Below are the code and all the weights of a small trained network. Each question names an input and a class and asks about switching units off, where a switched-off unit gives its printed mean instead of its output.

import numpy as np


def w(rows, s, z=0):
    codes = np.array(rows[::2]) - 128.0
    scale = np.full(codes.shape[1], s)
    scale[-1] = z or s
    return codes * scale


def norm(h):
    return h / np.sqrt((h * h).mean(-1, keepdims=True) + 1e-5)


def f(y):
    return np.maximum(y, 0)


def log_softmax(a):
    a = a - a.max(-1, keepdims=True)
    return a - np.log(np.exp(a).sum(-1, keepdims=True))


def net(x, mask):
    res = np.array(x, float).reshape(1, 5) / 4 @ E
    u = 0
    for l in range(2):
        y = f(norm(res) @ A[l][:, :-1].T + A[l][:, -1])
        res = res + np.where(mask[u : u + 5], y, B[l][:, -1]) @ B[l][:, :-1]
        u += 5
    return log_softmax(norm(res)[-1] @ U[:, :-1].T + U[:, -1])


A, B = {}, {}
E = w([
[208,106,51,139,152,58,116,29,161,115,156,137],'x0',
[102,101,116,159,156,118,122,63,98,59,142,125],'x1',
[203,139,126,173,128,133,75,104,82,157,101,106],'x2',
[118,5,152,203,104,123,106,165,120,71,177,219],'x3',
[106,11,163,145,37,2,95,127,123,127,76,168],'x4',
],0.0058)
A[0] = w([
[42,120,139,134,172,179,168,104,73,19,185,111,55],'L0N0',
[130,151,120,189,154,223,88,173,88,131,139,131,101],'L0N1',
[171,197,142,122,143,84,103,79,64,173,40,42,99],'L0N2',
[144,162,50,92,211,150,184,68,200,95,174,103,43],'L0N3',
[44,87,121,167,167,185,145,124,123,2,206,159,3],'L0N4',
],0.0071,0.0046)
B[0] = w([
[105,135,92,135,48,65,46,96,177,125,33,99,201],'L0N0',
[108,146,125,160,79,200,86,161,139,86,163,177,205],'L0N1',
[77,52,95,40,72,121,126,84,86,172,156,57,255],'L0N2',
[181,184,128,78,206,54,203,147,173,203,133,184,226],'L0N3',
[85,193,19,68,116,2,97,37,205,140,109,65,208],'L0N4',
],0.0092,0.0064)
A[1] = w([
[85,191,72,162,147,59,100,114,233,54,84,174,217],'L1N0',
[175,130,132,96,234,103,233,43,144,153,190,144,3],'L1N1',
[73,207,175,125,121,140,113,198,141,121,47,175,228],'L1N2',
[253,139,127,219,239,135,148,100,127,103,205,201,27],'L1N3',
[119,101,120,104,237,71,186,109,142,150,206,110,18],'L1N4',
],0.006,0.0035)
B[1] = w([
[216,34,204,207,55,253,166,148,202,42,189,165,254],'L1N0',
[194,115,109,126,179,84,201,128,130,134,85,243,182],'L1N1',
[108,117,209,229,178,121,112,141,82,73,87,118,203],'L1N2',
[99,21,227,179,64,170,35,146,222,76,210,154,150],'L1N3',
[229,185,50,123,176,134,181,95,62,100,172,189,168],'L1N4',
],0.0062,0.0075)
U = w([
[27,118,40,61,16,35,37,26,168,142,35,10,208],'0',
[79,244,87,83,230,241,131,189,24,173,233,70,2],'1',
[187,64,164,248,84,171,96,167,202,21,202,235,236],'2',
[238,196,2,22,245,41,244,56,173,222,192,199,1],'3',
[64,41,253,212,141,55,139,212,2,130,9,157,34],'4',
],0.0095,0.0048)

Each question gives the input, the list of numbers given to net, and the class t.
The units are the neurons (one row each of A and B). Each row of codes is followed by its name. A weight is (code - 128) times the scale printed after its matrix; where a second scale follows, it is the last column's (A, B and U).
mask holds one flag per neuron, layer by layer. A switched-off neuron (its flag False) gives its mean, the last column of its row in B, instead of its output. The means were averaged over made-up inputs and are rounded, as every weight is.
A unit's drop is (log p(t) with every unit on - log p(t) with that unit switched off) / (log p(t) with every unit on - log p(t) with every unit switched off).
The circuit of an input: a set's keep is (log p(t) with only the set's units on - log p(t) with every unit switched off) / (log p(t) with every unit on - log p(t) with every unit switched off). Starting from all 10 units, units are removed one at a time, each time the one whose removal leaves the highest keep (on an exact tie, the one counted first), for as long as the keep stays at least 0.8.
units of the circuit, in order: the units of the circuit, biggest drop first
most important unit: the unit with the biggest drop
k most important neurons: the k neurons with the biggest drops, biggest first
top k neurons in layer l: the k neurons of layer l with the biggest drops, biggest first
drop of u: that unit's drop, to one decimal
input [8,-5,-8,-3,7], class 2: units of the circuit, in order -> [L0N2; L1N0]
input [0,7,4,-1,-4], class 0: 3 most important neurons -> [L0N0; L0N2; L0N1]
input [-7,-3,2,1,-8], class 2: most important unit -> L0N1
input [-7,1,-8,3,-3], class 0: 2 most important neurons -> [L0N4; L0N0]
input [-4,-1,1,-4,-2], class 1: 3 most important neurons -> [L0N0; L0N4; L0N1]
input [4,2,-8,6,-8], class 3: 2 most important neurons -> [L0N3; L0N4]
input [-7,2,-5,3,-1], class 0: top 2 neurons in layer 0 -> [L0N4; L0N0]
input [-5,1,-7,-6,-5], class 2: units of the circuit, in order -> [L0N2; L0N0; L1N0]
input [5,4,-6,8,-4], class 0: 2 most important neurons -> [L0N4; L0N0]
input [-4,0,4,0,-1], class 1: units of the circuit, in order -> [L1N0; L0N0]
input [1,3,-1,-5,2], class 3: 3 most important neurons -> [L0N3; L0N0; L1N4]
input [-6,-4,-4,0,-4], class 2: top 2 neurons in layer 0 -> [L0N2; L0N1]
input [-7,-2,3,5,3], class 4: top 2 neurons in layer 1 -> [L1N0; L1N2]
input [-5,8,-7,2,-6], class 0: units of the circuit, in order -> [L0N0]
input [-6,8,5,2,0], class 0: 3 most important neurons -> [L0N0; L0N4; L0N3]
input [-6,-2,-4,-1,-7], class 2: top 2 neurons in layer 0 -> [L0N2; L0N0]
input [-5,8,-1,8,0], class 0: 2 most important neurons -> [L0N4; L0N0]
input [-3,4,7,0,-2], class 0: 2 most important neurons -> [L0N2; L1N0]
input [4,-3,7,2,2], class 0: 2 most important neurons -> [L0N3; L1N0]
input [-6,0,-2,-2,0], class 4: 2 most important neurons -> [L0N4; L1N2]
input [-5,-6,-4,2,7], class 4: most important neuron -> [L1N0]
input [6,-8,-7,0,4], class 2: top 2 neurons in layer 0 -> [L0N2; L0N3]
input [8,2,-8,5,-4], class 3: top 2 neurons in layer 0 -> [L0N3; L0N4]
input [5,2,-8,-1,3], class 3: top 2 neurons in layer 0 -> [L0N3; L0N1]
input [-4,-6,-2,6,8], class 4: 2 most important neurons -> [L1N0; L0N4]
input [-4,-7,4,7,8], class 4: 3 most important neurons -> [L1N0; L0N4; L0N1]
input [3,-2,-8,4,-3], class 3: top 4 neurons in layer 0 -> [L0N3; L0N4; L0N2; L0N1]
input [-7,3,-4,4,-3], class 0: top 2 neurons in layer 0 -> [L0N4; L0N0]
input [-4,-1,-7,-8,1], class 1: top 2 neurons in layer 0 -> [L0N0; L0N4]
input [-7,2,-4,2,-3], class 0: drop of L1N0 -> -0.2
